Here is a tiny trained network, its code and every weight. The questions are about switching its units off for an input and a class, where a switched-off unit gives its printed mean instead of its output.

import numpy as np


def w(rows, s, z=0):
    codes = np.array(rows[::2]) - 128.0
    scale = np.full(codes.shape[1], s)
    scale[-1] = z or s
    return codes * scale


def norm(h):
    return h / np.sqrt((h * h).mean(-1, keepdims=True) + 1e-5)


def f(y):
    return np.maximum(y, 0)


def log_softmax(a):
    a = a - a.max(-1, keepdims=True)
    return a - np.log(np.exp(a).sum(-1, keepdims=True))


def net(x, mask):
    res = np.array(x, float).reshape(1, 7) / 4 @ E
    u = 0
    for l in range(4):
        y = f(norm(res) @ A[l][:, :-1].T + A[l][:, -1])
        res = res + np.where(mask[u : u + 5], y, B[l][:, -1]) @ B[l][:, :-1]
        u += 5
    return log_softmax(norm(res)[-1] @ U[:, :-1].T + U[:, -1])


A, B = {}, {}
E = w([
[123,135,127,129,127,136,122],'x0',
[128,128,131,130,130,126,127],'x1',
[114,181,238,171,31,97,248],'x2',
[156,34,213,3,69,254,117],'x3',
[145,131,131,123,126,123,129],'x4',
[130,135,132,133,129,127,123],'x5',
[121,130,131,128,126,127,125],'x6',
],0.0026)
A[0] = w([
[34,164,158,225,139,41,169,37],'0.n0',
[133,149,190,144,68,100,212,129],'0.n1',
[99,215,180,159,149,72,146,3],'0.n2',
[112,153,157,147,59,108,191,163],'0.n3',
[151,63,169,3,78,204,118,160],'0.n4',
],0.0025,0.0023)
B[0] = w([
[183,117,32,140,112,131,136,181],'0.n0',
[115,130,154,166,55,133,183,195],'0.n1',
[167,126,5,194,70,112,207,150],'0.n2',
[125,121,138,146,64,135,171,193],'0.n3',
[165,82,177,213,93,174,147,253],'0.n4',
],0.0034,0.0035)
A[1] = w([
[130,84,137,3,165,179,69,1],'1.n0',
[144,116,8,15,227,113,20,92],'1.n1',
[201,43,188,87,154,229,60,112],'1.n2',
[102,233,160,141,154,32,152,106],'1.n3',
[132,135,1,179,219,54,83,138],'1.n4',
],0.003,0.0028)
B[1] = w([
[235,34,9,160,107,194,141,162],'1.n0',
[99,157,222,127,57,144,243,233],'1.n1',
[122,155,39,142,174,54,115,245],'1.n2',
[169,92,59,100,119,145,125,168],'1.n3',
[64,138,255,44,145,192,123,254],'1.n4',
],0.0038,0.0036)
A[2] = w([
[171,121,143,125,70,146,186,235],'2.n0',
[109,208,210,145,89,39,183,84],'2.n1',
[214,48,18,156,171,141,1,72],'2.n2',
[169,70,93,119,136,188,34,82],'2.n3',
[84,173,101,93,233,89,32,5],'2.n4',
],0.004,0.0015)
B[2] = w([
[90,141,119,104,208,113,58,255],'2.n0',
[173,95,68,121,173,136,75,234],'2.n1',
[207,89,14,24,201,198,55,230],'2.n2',
[148,136,43,137,159,100,120,208],'2.n3',
[31,136,254,11,188,167,28,166],'2.n4',
],0.0042,0.0036)
A[3] = w([
[7,200,218,31,191,129,87,48],'3.n0',
[35,190,195,51,171,132,42,46],'3.n1',
[100,165,202,166,77,141,195,148],'3.n2',
[159,193,26,211,106,32,163,58],'3.n3',
[123,53,253,139,61,201,121,1],'3.n4',
],0.0044,0.0027)
B[3] = w([
[40,224,232,66,214,20,40,253],'3.n0',
[91,189,254,56,167,38,61,226],'3.n1',
[137,97,93,81,195,149,50,198],'3.n2',
[29,197,26,180,33,70,206,209],'3.n3',
[207,98,235,245,43,159,239,211],'3.n4',
],0.0047,0.0044)
U = w([
[7,251,234,7,253,7,6,241],'0',
[251,4,10,7,247,253,7,83],'1',
[8,250,9,253,7,4,252,200],'2',
[247,7,255,250,3,248,251,3],'3',
],0.005,0.00075)

Each question gives the input, the list of numbers given to net, and the class t.
The units are the neurons (one row each of A and B). Each row of codes is followed by its name. A weight is (code - 128) times the scale printed after its matrix; where a second scale follows, it is the last column's (A, B and U).
mask holds one flag per neuron, layer by layer. A switched-off neuron (its flag False) gives its mean, the last column of its row in B, instead of its output. The means were averaged over made-up inputs and are rounded, as every weight is.
A unit's drop is (log p(t) with every unit on - log p(t) with that unit switched off) / (log p(t) with every unit on - log p(t) with every unit switched off).
most important unit: the unit with the biggest drop
k most important neurons: the k neurons with the biggest drops, biggest first
drop of u: that unit's drop, to one decimal
input [0,7,0,6,-2,2,-8], class 1: 2 most important neurons	(1.n1 1.n2)
input [2,1,2,0,-4,3,-5], class 2: most important unit	1.n4
input [-1,7,0,5,-1,7,-8], class 1: 4 most important neurons	(1.n1 1.n4 1.n2 3.n0)
input [8,7,5,1,6,6,8], class 3: 2 most important neurons	(1.n2 2.n3)
input [-1,-4,0,2,8,-5,-4], class 1: 2 most important neurons	(1.n1 1.n4)
input [-2,-3,0,2,2,-6,6], class 1: 2 most important neurons	(1.n1 1.n4)
input [6,0,1,8,-3,-1,-2], class 3: 2 most important neurons	(0.n4 2.n2)
input [-2,-5,-1,1,-6,2,5], class 1: 2 most important neurons	(1.n4 2.n2)
input [-6,8,4,1,7,7,-5], class 3: 2 most important neurons	(1.n2 2.n3)
input [2,8,-1,2,8,1,7], class 1: drop of 2.n2	0.1
input [-2,4,1,-7,-6,-1,-5], class 2: drop of 0.n2	0.6
input [8,-3,5,3,0,3,7], class 3: drop of 3.n1	0.0
